Below is a small trained network, with its code and all its weights. Each question gives an input and a class and asks what happens when units are switched off, that is, made to give their printed mean instead of their output.

import numpy as np


def w(rows, s, z=0):
    codes = np.array(rows[::2]) - 128.0
    scale = np.full(codes.shape[1], s)
    scale[-1] = z or s
    return codes * scale


def f(y):
    return y / 2 * (1 + np.tanh(0.7978845608 * (y + 0.044715 * y**3)))


def log_softmax(a):
    a = a - a.max(-1, keepdims=True)
    return a - np.log(np.exp(a).sum(-1, keepdims=True))


def net(x, mask):
    res = np.array(x, float).reshape(1, 7) / 4 @ E
    y = f(res @ A[0][:, :-1].T + A[0][:, -1])
    res = res + np.where(mask, y, B[0][:, -1]) @ B[0][:, :-1]
    return log_softmax(res[-1] @ U[:, :-1].T + U[:, -1])


A, B = {}, {}
E = w([
[199,138,81,123,225,97,128,231,87,119,134],'x0',
[74,170,159,67,130,82,111,83,83,162,122],'x1',
[141,255,194,148,102,80,172,123,202,69,125],'x2',
[170,109,85,133,142,67,81,87,123,89,171],'x3',
[163,39,188,153,166,99,189,150,181,193,127],'x4',
[82,130,51,55,130,185,168,68,145,22,93],'x5',
[156,76,118,189,87,166,161,86,78,68,180],'x6',
],0.0083)
A[0] = w([
[162,113,137,181,166,137,164,147,157,74,90,253],'n1',
[192,146,99,97,90,122,161,114,95,97,41,165],'n2',
[138,122,150,108,197,126,140,120,73,110,124,117],'n3',
[133,52,114,37,70,159,100,60,118,189,187,164],'n4',
[139,142,174,254,101,64,166,210,149,211,145,174],'n5',
[116,139,93,162,100,117,166,169,108,84,132,59],'n6',
[19,172,127,130,115,107,163,123,137,135,111,92],'n7',
[146,71,187,144,189,31,208,152,123,154,159,210],'n8',
[164,198,78,183,59,111,60,180,93,120,163,184],'n9',
[239,140,98,86,57,94,103,132,59,129,132,60],'n10',
[221,77,50,146,121,140,191,81,211,85,89,32],'n11',
],0.0081,0.0033)
B[0] = w([
[93,175,128,89,152,146,176,111,176,83,205,185],'n1',
[188,159,181,103,163,100,190,130,179,174,237,155],'n2',
[135,73,188,96,152,197,134,110,146,147,136,145],'n3',
[49,62,119,221,45,78,136,93,44,139,90,193],'n4',
[163,153,152,65,156,51,179,85,61,129,97,245],'n5',
[108,134,132,177,156,218,161,137,156,155,113,142],'n6',
[170,200,121,66,134,141,184,135,75,107,123,157],'n7',
[101,132,153,49,92,125,110,1,178,193,118,220],'n8',
[52,125,205,124,162,141,46,176,128,65,69,184],'n9',
[111,133,165,230,155,158,84,146,46,103,88,150],'n10',
[137,93,85,201,129,67,171,158,199,48,147,180],'n11',
],0.008,0.012)
U = w([
[149,71,155,175,86,137,106,66,64,223,149,63],'0',
[81,85,73,201,88,90,144,74,112,97,128,52],'1',
[168,182,192,2,117,91,200,68,133,126,89,253],'2',
[149,167,184,206,175,112,75,136,103,44,107,21],'3',
[43,81,153,78,187,126,110,208,57,178,28,191],'4',
[181,96,54,202,114,203,226,160,189,105,161,3],'5',
],0.0074,0.0034)

Each question gives the input, the list of numbers given to net, and the class t.
The units are the neurons (one row each of A and B). Each row of codes is followed by its name. A weight is (code - 128) times the scale printed after its matrix; where a second scale follows, it is the last column's (A, B and U).
mask holds one flag per neuron, in row order. A switched-off neuron (its flag False) gives its mean, the last column of its row in B, instead of its output. The means were averaged over made-up inputs and are rounded, as every weight is.
A unit's drop is (log p(t) with every unit on - log p(t) with that unit switched off) / (log p(t) with every unit on - log p(t) with every unit switched off).
The circuit of an input: a set's keep is (log p(t) with only the set's units on - log p(t) with every unit switched off) / (log p(t) with every unit on - log p(t) with every unit switched off). Starting from all 11 units, units are removed one at a time, each time the one whose removal leaves the highest keep (on an exact tie, the one counted first), for as long as the keep stays at least 0.8.
circuit, biggest first: the units of the circuit, biggest drop first
most important unit: the unit with the biggest drop
k most important neurons: the k neurons with the biggest drops, biggest first
drop when u is switched off: that unit's drop, to one decimal
input [7,4,2,6,-6,5,-1], class 4: most important unit	n11
input [-5,6,-2,-8,-6,-6,2], class 4: 2 most important neurons	[n8, n2]
input [-5,-7,3,6,-4,3,-1], class 3: 2 most important neurons	[n9, n8]
input [1,-3,-4,1,-8,-4,1], class 4: 3 most important neurons	[n9, n11, n1]
input [-4,5,-3,0,-4,-6,-4], class 4: circuit, biggest first	[n8, n2]
input [0,8,-2,4,-3,6,1], class 1: 3 most important neurons	[n4, n5, n8]
input [-6,-3,4,8,-5,0,-3], class 3: 2 most important neurons	[n8, n5]
input [6,1,3,3,5,5,5], class 5: circuit, biggest first	[n5, n11]
input [-2,4,-4,-6,-8,-5,4], class 4: circuit, biggest first	[n9, n8]
input [8,-7,-1,6,3,-8,-2], class 2: 2 most important neurons	[n8, n5]
input [4,-6,-2,8,-3,3,5], class 3: 3 most important neurons	[n9, n10, n8]
input [7,0,1,-2,-4,6,2], class 5: 2 most important neurons	[n5, n8]
input [6,3,6,4,-6,8,2], class 3: circuit, biggest first	[n8, n5]
input [7,6,1,3,-6,-4,2], class 3: circuit, biggest first	[n10]
input [-3,8,-7,-3,-2,2,0], class 0: 2 most important neurons	[n4, n9]
input [1,4,-5,5,-7,-3,-1], class 4: 2 most important neurons	[n9, n11]
input [-8,8,-8,-8,7,8,2], class 0: 3 most important neurons	[n4, n11, n9]
input [6,8,-1,3,-4,0,4], class 4: drop when n9 is switched off	0.1
input [1,-6,-4,-3,6,4,-2], class 5: drop when n5 is switched off	0.1
input [6,0,-3,-6,4,-6,-2], class 2: drop when n6 is switched off	0.0
input [1,7,-4,0,6,-4,-6], class 2: circuit, biggest first	[n8]
